[[-10,16,-8,7,-34,4,-6,-36,-10,3,7,18,2,46],
[2,2,9,3,1,-1,-1,10,1,-19,5,4,-12,-9]]
->
[[2,2,9,3,1,-1,-1,10,1,-19,5,4,-12,-9]]

[[21,10,-18,-11,5,-4,0,26,15,-30,-31,10,22,6],
[21,20,6,-12,-20,-15,-2,5,2,-5,-6,6,22,29],
[21,21,7,-10,-20,-17,-6,4,4,-2,-7,-1,13,27],
[21,8,-19,-8,5,-6,6,29,0,-38,-15,22,14,4],
[21,3,-20,2,-2,2,29,-11,-36,10,19,4,6,-20]]
->
[[21,20,6,-12,-20,-15,-2,5,2,-5,-6,6,22,29],
[21,8,-19,-8,5,-6,6,29,0,-38,-15,22,14,4]]

[[-5,45,0,-8,2,3,-37,-16,0,1,-4,-11,-5,18,15],
[-10,14,-8,6,-25,4,11,-14,3,-8,9,-29,2,21,6],
[-17,12,-4,9,16,15,0,-10,4,-4,2,-26,5,10,-9],
[-30,2,20,6,18,2,1,12,-1,12,-21,-1,-6,-32,3]]
->
[[-10,14,-8,6,-25,4,11,-14,3,-8,9,-29,2,21,6],
[-30,2,20,6,18,2,1,12,-1,12,-21,-1,-6,-32,3]]

[[4,4,10,4,0,-4,-1,0,3,13,2,4,6],
[5,6,0,0,4,32,0,0,2,0,-1,-1,1],
[2,0,-1,11,-1,-4,-4,5,-2,3,-3,14,4],
[44,-4,16,10,12,7,-9,16,-2,32,15,14,-1]]
->
[[5,6,0,0,4,32,0,0,2,0,-1,-1,1],
[44,-4,16,10,12,7,-9,16,-2,32,15,14,-1]]

[[-17,-15,-21,-36,-34,-12,-28],
[-22,42,14,-16,-20,-47,-10],
[20,-23,-6,18,19,15,3],
[-3,6,-5,-12,-3,-20,-4],
[-31,16,15,-20,-22,21,36],
[41,-21,-22,30,35,-26,-49],
[-6,-15,-10,-24,-28,-7,-19],
[0,0,0,0,0,-2,-1],
[-5,7,-7,-12,-2,-16,-2],
[-6,6,3,10,8,2,10],
[-2,1,0,-2,0,-2,-1],
[3,25,11,4,13,-14,19]]
->
[[-22,42,14,-16,-20,-47,-10],
[-3,6,-5,-12,-3,-20,-4],
[41,-21,-22,30,35,-26,-49],
[0,0,0,0,0,-2,-1],
[-6,6,3,10,8,2,10],
[3,25,11,4,13,-14,19]]

[[-7,0,-3,-1,-1,14,12],
[-30,-15,-1,9,18,-9,14],
[3,-4,-2,1,5,0,-3],
[5,-8,-3,-10,-8,1,-5],
[-1,-9,-6,-6,-5,3,0],
[1,0,-4,-11,-24,-6,-11],
[-4,-8,-1,6,2,-20,-19],
[6,-12,-3,-4,-14,-29,-38],
[4,-2,-3,-6,0,11,1]]
->
[[-30,-15,-1,9,18,-9,14],
[5,-8,-3,-10,-8,1,-5],
[1,0,-4,-11,-24,-6,-11],
[6,-12,-3,-4,-14,-29,-38]]
---
[[24,19],
[16,36],
[-11,-38]]
->
[[24,19],
[-11,-38]]

[[-1,-6],
[-8,-1],
[18,47],
[-5,-7]]
->
[[-1,-6],
[18,47]]

[[-13,-7,30,8,-27,22,-10,0,-4],
[-10,-2,-2,3,-13,-14,8,-1,12],
[-36,23,-8,-12,3,-20,-27,8,-9]]
->
[[-13,-7,30,8,-27,22,-10,0,-4],
[-36,23,-8,-12,3,-20,-27,8,-9]]

[[12,31,47],
[7,11,36],
[4,7,0]]
->
[[12,31,47],
[4,7,0]]

[[-3,-45,6,-22],
[-5,-42,18,-16],
[1,13,9,31],
[3,21,15,34],
[14,19,5,-3],
[7,-35,12,13],
[-11,1,-14,-38],
[8,-3,-3,-40],
[6,-41,12,-23],
[-1,-25,18,29]]
->
[[-3,-45,6,-22],
[1,13,9,31],
[14,19,5,-3],
[-11,1,-14,-38],
[6,-41,12,-23]]

[[-35,-15,-29,12,8,-4,-12],
[-14,2,8,-13,1,1,9],
[-24,-16,43,-49,27,-5,0],
[2,33,27,-34,-33,4,3],
[-25,-46,-29,40,19,-33,7],
[-36,-34,20,-33,37,2,3]]
->
[[-35,-15,-29,12,8,-4,-12],
[-24,-16,43,-49,27,-5,0],
[-25,-46,-29,40,19,-33,7]]

[[4,-12,-6,6,-41,30,12,-8,35,-1,1,9,-31,16],
[-13,-12,-3,6,-43,30,12,-9,35,-1,1,8,-42,16],
[-10,-12,-3,6,-43,30,12,-12,35,1,1,9,-34,17]]
->
[[4,-12,-6,6,-41,30,12,-8,35,-1,1,9,-31,16],
[-10,-12,-3,6,-43,30,12,-12,35,1,1,9,-34,17]]
